Below are the code and all the weights of a small trained network. Each question names an input and a target symbol and asks about switching units off, where a switched-off unit gives its printed mean instead of its output.

import numpy as np


def w(rows, s, z=0):
    codes = np.array(rows[::2]) - 128.0
    scale = np.full(codes.shape[1], s)
    scale[-1] = z or s
    return codes * scale


def f(y):
    return np.maximum(y, 0)


def softmax(a):
    e = np.exp(a - a.max(-1, keepdims=True))
    return e / e.sum(-1, keepdims=True)


def log_softmax(a):
    a = a - a.max(-1, keepdims=True)
    return a - np.log(np.exp(a).sum(-1, keepdims=True))


def net(x, mask):
    ids = ['ΛΠΦΨΩαβγδεζηθμξ'.index(c) for c in x.split()]
    T = len(ids)
    res = E[ids] + P[:T]
    r = res
    for j in range(2):
        rows = slice(3 * j, 3 * j + 3)
        q, k, v = (r @ M[0][rows].T for M in (Q, K, V))
        z = softmax(np.where(np.tri(T) > 0, q @ k.T / 3**0.5, -1e9)) @ v
        o = O[0][rows]
        res = res + np.where(mask[j], z, o[:, -1]) @ o[:, :-1]
    y = f(res @ A[0][:, :-1].T + A[0][:, -1])
    res = res + np.where(mask[2:6], y, B[0][:, -1]) @ B[0][:, :-1]
    return log_softmax(res[-1] @ U[:, :-1].T + U[:, -1])


Q, K, V, O, A, B = {}, {}, {}, {}, {}, {}
E = w([
[121,70,106],'Λ',
[141,112,180],'Π',
[140,79,134],'Φ',
[104,79,98],'Ψ',
[101,201,220],'Ω',
[156,112,191],'α',
[180,103,195],'β',
[122,25,145],'γ',
[164,164,193],'δ',
[43,57,34],'ε',
[120,29,112],'ζ',
[107,37,128],'η',
[33,121,239],'θ',
[157,138,37],'μ',
[136,181,2],'ξ',
],0.015)
P = w([
[162,142,151],'0',
[147,130,150],'1',
[137,113,145],'2',
[126,93,128],'3',
[115,78,113],'4',
[105,64,113],'5',
[108,44,121],'6',
[91,26,97],'7',
[87,13,102],'8',
[183,2,205],'9',
[101,71,111],'10',
],0.0058)
Q[0] = w([
[143,108,135],'head 1',
[153,133,118],'head 1',
[171,254,35],'head 1',
[109,110,90],'head 2',
[101,93,90],'head 2',
[159,91,120],'head 2',
],0.023)
K[0] = w([
[139,121,85],'head 1',
[131,109,96],'head 1',
[253,247,88],'head 1',
[175,76,121],'head 2',
[161,193,60],'head 2',
[185,51,106],'head 2',
],0.014)
V[0] = w([
[71,165,106],'head 1',
[5,156,152],'head 1',
[95,134,196],'head 1',
[135,56,167],'head 2',
[131,169,118],'head 2',
[111,177,124],'head 2',
],0.017)
O[0] = w([
[3,184,54,157],'head 1',
[6,254,105,253],'head 1',
[23,123,250,164],'head 1',
[91,70,116,182],'head 2',
[207,142,169,90],'head 2',
[219,136,233,93],'head 2',
],0.0066,0.013)
A[0] = w([
[3,65,153,115],'neuron 1',
[149,182,153,254],'neuron 2',
[209,74,188,77],'neuron 3',
[25,129,255,81],'neuron 4',
],0.0075,0.006)
B[0] = w([
[139,160,196,250],'neuron 1',
[9,148,27,144],'neuron 2',
[127,192,111,132],'neuron 3',
[228,95,76,219],'neuron 4',
],0.012,0.024)
U = w([
[142,54,177,118],'Λ',
[18,127,110,195],'Π',
[152,135,140,2],'Φ',
[158,152,104,3],'Ψ',
[154,102,131,25],'Ω',
[184,75,86,160],'α',
[152,108,129,25],'β',
[180,204,210,192],'γ',
[87,46,214,232],'δ',
[178,184,75,212],'ε',
[62,33,141,83],'ζ',
[123,215,255,175],'η',
[162,64,110,29],'θ',
[159,91,121,13],'μ',
[187,128,61,196],'ξ',
],0.0098,0.0056)

Each question gives the input, a string of symbols that net reads in full, and the target symbol t.
The units are the heads (3 rows each of Q, K, V and O) and the neurons (one row each of A and B). Each row of codes is followed by its name. A weight is (code - 128) times the scale printed after its matrix; where a second scale follows, it is the last column's (O, A, B and U).
mask holds one flag per unit, heads first, then neurons. A switched-off unit (its flag False) gives its mean, the last column of its rows in O or B, instead of its output. The means were averaged over made-up inputs and are rounded, as every weight is.
A unit's drop is (log p(t) with every unit on - log p(t) with that unit switched off) / (log p(t) with every unit on - log p(t) with every unit switched off).
The circuit of an input: a set's keep is (log p(t) with only the set's units on - log p(t) with every unit switched off) / (log p(t) with every unit on - log p(t) with every unit switched off). Starting from all 6 units, units are removed one at a time, each time the one whose removal leaves the highest keep (on an exact tie, the one counted first), for as long as the keep stays at least 0.8.
circuit, biggest first: the units of the circuit, biggest drop first
most important unit: the unit with the biggest drop
k most important neurons: the k neurons with the biggest drops, biggest first
drop when u is switched off: that unit's drop, to one decimal
input ε Π θ ε Π, target Π: 2 most important neurons : (neuron 2; neuron 1)
input Π β δ ε ε Ω, target Π: circuit, biggest first : (neuron 2; neuron 1)
input ε ζ Λ Π Ω Ω ε ε ε Φ, target Π: most important unit : neuron 4
input β ε ε Π, target Π: 2 most important neurons : (neuron 4; neuron 1)
input ε ξ μ ξ ε ε Λ, target Π: circuit, biggest first : (neuron 4; head 1)
input γ θ ε Λ θ ε ζ ε β η, target Π: circuit, biggest first : (head 1; neuron 4)
input β ε ε ζ γ ε γ β ε ε Λ, target Π: circuit, biggest first : (neuron 4; head 2)
input Φ Ψ ε η α, target Π: circuit, biggest first : (neuron 4; neuron 1; head 1)
input ξ α η Ψ ξ θ ζ Λ η β, target δ: circuit, biggest first : (head 2; head 1)
input γ Ψ ε δ η θ ε Ψ ε ε β, target Π: circuit, biggest first : (neuron 4; head 1; neuron 1)
input ε ε ε η γ ξ μ γ γ α, target δ: circuit, biggest first : (neuron 4; head 2; head 1)
input θ Π η γ Λ, target δ: circuit, biggest first : (head 1; neuron 4)
input ε η ε ε γ, target Π: circuit, biggest first : (neuron 4; head 2)
input Ω θ ε Π Φ α Φ η Ω Π, target δ: circuit, biggest first : (neuron 4; head 1; head 2)
input β ε ζ μ ε ε θ β μ, target α: 2 most important neurons : (neuron 1; neuron 2)
input θ θ θ ε Π ε β θ Ψ, target η: drop when neuron 2 is switched off : 0.1
input ε ε γ ε ε ε ξ ε ε ε ζ, target Π: drop when head 2 is switched off : -0.1
input ε ε γ θ η θ η μ μ, target α: drop when head 1 is switched off : 2.6
